Below is a small trained network, with its code and all its weights. Each question gives an input and a class and asks what happens when units are switched off, that is, made to give their printed mean instead of their output.

import numpy as np


def w(rows, s, z=0):
    codes = np.array(rows[::2]) - 128.0
    scale = np.full(codes.shape[1], s)
    scale[-1] = z or s
    return codes * scale


def norm(h):
    return h / np.sqrt((h * h).mean(-1, keepdims=True) + 1e-5)


def f(y):
    return np.maximum(y, 0)


def log_softmax(a):
    a = a - a.max(-1, keepdims=True)
    return a - np.log(np.exp(a).sum(-1, keepdims=True))


def net(x, mask):
    res = np.array(x, float).reshape(1, 8) / 4 @ E
    u = 0
    for l in range(3):
        y = f(norm(res) @ A[l][:, :-1].T + A[l][:, -1])
        res = res + np.where(mask[u : u + 12], y, B[l][:, -1]) @ B[l][:, :-1]
        u += 12
    return log_softmax(norm(res)[-1] @ U[:, :-1].T + U[:, -1])


A, B = {}, {}
E = w([
[199,59,159,105,144,255,107,100],'x0',
[109,155,100,30,153,105,213,200],'x1',
[55,87,164,189,190,145,161,149],'x2',
[25,74,42,87,119,117,160,241],'x3',
[177,164,206,141,161,218,202,184],'x4',
[62,120,58,153,142,88,49,137],'x5',
[86,155,108,117,243,93,156,152],'x6',
[206,175,75,218,130,165,137,108],'x7',
],0.0061)
A[0] = w([
[90,100,160,154,137,68,134,136,93],'0.n0',
[156,108,132,134,119,137,106,104,126],'0.n1',
[132,207,242,61,147,163,120,139,172],'0.n2',
[107,169,161,157,185,140,159,159,115],'0.n3',
[83,154,126,84,182,75,143,120,117],'0.n4',
[86,167,176,181,98,143,111,174,115],'0.n5',
[119,114,131,153,2,124,33,143,150],'0.n6',
[159,45,54,204,147,161,185,72,153],'0.n7',
[155,25,46,77,92,114,173,248,162],'0.n8',
[134,150,131,45,128,115,69,79,138],'0.n9',
[139,75,93,187,93,160,64,68,172],'0.n10',
[107,183,36,82,90,164,246,19,253],'0.n11',
],0.008,0.0026)
B[0] = w([
[6,89,103,139,166,69,165,36,173],'0.n0',
[135,98,145,186,181,104,110,176,171],'0.n1',
[255,120,33,157,56,128,171,36,237],'0.n2',
[174,154,107,89,185,37,90,188,184],'0.n3',
[143,76,127,126,171,115,94,114,200],'0.n4',
[151,140,127,36,114,101,113,90,166],'0.n5',
[106,229,74,36,157,118,98,103,235],'0.n6',
[126,68,215,140,56,122,153,224,205],'0.n7',
[98,97,151,17,31,167,26,92,255],'0.n8',
[47,133,173,188,106,119,184,126,186],'0.n9',
[81,127,163,186,204,188,47,119,238],'0.n10',
[120,28,175,169,58,136,112,177,223],'0.n11',
],0.006,0.0058)
A[1] = w([
[65,81,132,172,118,107,183,138,22],'1.n0',
[163,176,79,245,88,212,190,147,89],'1.n1',
[122,149,143,143,173,80,66,120,148],'1.n2',
[183,28,153,73,189,108,53,85,197],'1.n3',
[236,112,52,114,227,43,127,124,155],'1.n4',
[75,85,64,195,162,172,88,143,122],'1.n5',
[234,178,207,74,116,108,224,88,139],'1.n6',
[110,107,58,125,110,152,37,79,8],'1.n7',
[76,3,156,33,233,86,81,74,129],'1.n8',
[208,195,123,202,160,119,72,116,145],'1.n9',
[147,51,124,180,153,166,67,70,107],'1.n10',
[96,72,108,117,168,115,221,195,236],'1.n11',
],0.006,0.0014)
B[1] = w([
[66,211,99,103,101,125,115,67,148],'1.n0',
[82,38,207,173,123,152,182,150,179],'1.n1',
[171,150,162,194,124,253,145,40,175],'1.n2',
[47,200,179,138,154,143,155,248,226],'1.n3',
[105,161,141,92,193,226,115,184,181],'1.n4',
[154,244,152,163,110,40,79,86,179],'1.n5',
[209,72,93,147,135,128,191,2,224],'1.n6',
[131,232,126,20,155,206,158,108,193],'1.n7',
[194,97,106,185,174,85,167,132,253],'1.n8',
[133,96,115,52,132,197,72,94,199],'1.n9',
[101,192,202,160,117,144,115,169,203],'1.n10',
[81,212,61,101,149,168,45,99,174],'1.n11',
],0.0057,0.0058)
A[2] = w([
[84,121,100,170,165,123,122,112,94],'2.n0',
[113,158,146,222,181,122,171,87,239],'2.n1',
[77,125,127,128,178,116,107,171,149],'2.n2',
[158,110,219,113,124,177,188,96,153],'2.n3',
[78,81,164,49,117,115,123,132,122],'2.n4',
[105,188,79,139,175,107,105,159,137],'2.n5',
[209,75,108,171,116,151,254,70,144],'2.n6',
[68,157,51,82,93,134,126,161,7],'2.n7',
[55,141,87,118,156,84,139,125,68],'2.n8',
[20,95,73,177,119,96,139,78,119],'2.n9',
[189,121,173,140,126,180,128,157,194],'2.n10',
[133,115,138,38,61,140,124,169,196],'2.n11',
],0.0077,0.0017)
B[2] = w([
[65,85,137,133,98,125,243,111,165],'2.n0',
[104,20,75,88,31,164,172,234,220],'2.n1',
[139,202,91,111,87,137,237,99,191],'2.n2',
[176,103,72,201,98,88,139,141,249],'2.n3',
[165,112,65,166,71,199,110,108,213],'2.n4',
[99,191,106,124,184,128,188,70,188],'2.n5',
[234,96,3,102,133,95,122,101,254],'2.n6',
[161,103,186,114,134,181,92,172,199],'2.n7',
[171,97,142,202,131,118,136,102,195],'2.n8',
[149,156,233,65,47,81,180,136,200],'2.n9',
[94,76,160,165,108,35,158,120,234],'2.n10',
[110,71,69,170,98,124,82,160,234],'2.n11',
],0.0072,0.0057)
U = w([
[138,202,145,144,143,171,43,78,140],'0',
[82,94,91,67,45,157,93,182,152],'1',
[148,136,156,99,122,62,124,113,94],'2',
[48,145,146,144,125,56,188,101,129],'3',
[138,151,96,95,205,138,180,168,118],'4',
[147,68,196,214,123,152,106,168,132],'5',
[186,122,210,80,181,48,80,176,7],'6',
[252,59,85,149,99,123,178,95,137],'7',
],0.015,0.013)

Each question gives the input, the list of numbers given to net, and the class t.
The units are the neurons (one row each of A and B). Each row of codes is followed by its name. A weight is (code - 128) times the scale printed after its matrix; where a second scale follows, it is the last column's (A, B and U).
mask holds one flag per neuron, layer by layer. A switched-off neuron (its flag False) gives its mean, the last column of its row in B, instead of its output. The means were averaged over made-up inputs and are rounded, as every weight is.
A unit's drop is (log p(t) with every unit on - log p(t) with that unit switched off) / (log p(t) with every unit on - log p(t) with every unit switched off).
The circuit of an input: a set's keep is (log p(t) with only the set's units on - log p(t) with every unit switched off) / (log p(t) with every unit on - log p(t) with every unit switched off). Starting from the 12 units with the biggest drops (on a tie, the unit counted first), units are removed one at a time, each time the one whose removal leaves the highest keep (on an exact tie, the one counted first), for as long as the keep stays at least 0.8.
units of the circuit, in order: the units of the circuit, biggest drop first
most important unit: the unit with the biggest drop
top k neurons: the k neurons with the biggest drops, biggest first
top k neurons in layer l: the k neurons of layer l with the biggest drops, biggest first
drop when u is switched off: that unit's drop, to one decimal
input [-5,-4,4,3,6,6,-8,-5], class 3: most important unit : 0.n0
input [-4,-1,-4,-6,-6,-5,-2,6], class 5: units of the circuit, in order : (0.n10; 0.n2; 0.n11; 2.n6)
input [-6,-4,0,-2,4,8,-5,-8], class 3: units of the circuit, in order : (0.n0; 0.n8)
input [5,-5,-4,2,4,6,-4,7], class 0: units of the circuit, in order : (0.n6; 0.n10)
input [5,4,1,4,-1,3,7,-1], class 4: top 4 neurons : (1.n8; 0.n7; 2.n5; 2.n1)
input [-6,-6,-7,1,7,3,-7,-6], class 0: top 2 neurons : (0.n6; 2.n1)
input [3,-6,-3,4,2,3,2,5], class 0: top 4 neurons in layer 1 : (1.n5; 1.n8; 1.n6; 1.n9)
input [8,4,6,-2,-4,8,1,7], class 5: units of the circuit, in order : (0.n7; 0.n10)
input [8,1,-4,-5,-5,3,2,3], class 0: top 2 neurons : (0.n10; 1.n5)
input [-3,7,-1,-7,1,4,6,-8], class 4: top 2 neurons : (1.n4; 0.n4)
input [7,8,0,6,6,-3,4,5], class 1: top 3 neurons in layer 0 : (0.n8; 0.n3; 0.n11)
input [-3,5,7,4,-5,6,-3,2], class 3: top 3 neurons in layer 1 : (1.n8; 1.n5; 1.n9)
input [-5,6,-1,7,-4,-8,8,3], class 1: top 2 neurons in layer 0 : (0.n8; 0.n11)
input [5,0,-3,4,4,5,-4,3], class 1: top 2 neurons : (0.n8; 0.n7)
input [-8,-4,4,-3,4,-2,2,-6], class 7: top neuron : (0.n2)
input [7,0,5,0,1,5,-8,5], class 5: top 2 neurons in layer 0 : (0.n7; 0.n8)
input [7,6,4,8,7,-3,8,-2], class 1: top 2 neurons in layer 0 : (0.n8; 0.n10)
input [-4,2,7,0,3,-6,0,-6], class 7: top 2 neurons : (0.n2; 1.n6)
input [1,-1,1,4,7,3,-2,8], class 5: top 2 neurons : (0.n2; 1.n6)
input [0,1,-2,-8,-6,-1,-8,0], class 0: drop when 0.n6 is switched off : 0.2
input [-6,4,1,-8,-1,7,-2,4], class 0: most important unit : 1.n9
input [7,-7,-8,0,5,4,-7,-6], class 0: drop when 0.n6 is switched off : 0.3
input [5,0,4,5,-3,-8,-4,-2], class 1: drop when 0.n8 is switched off : 0.3
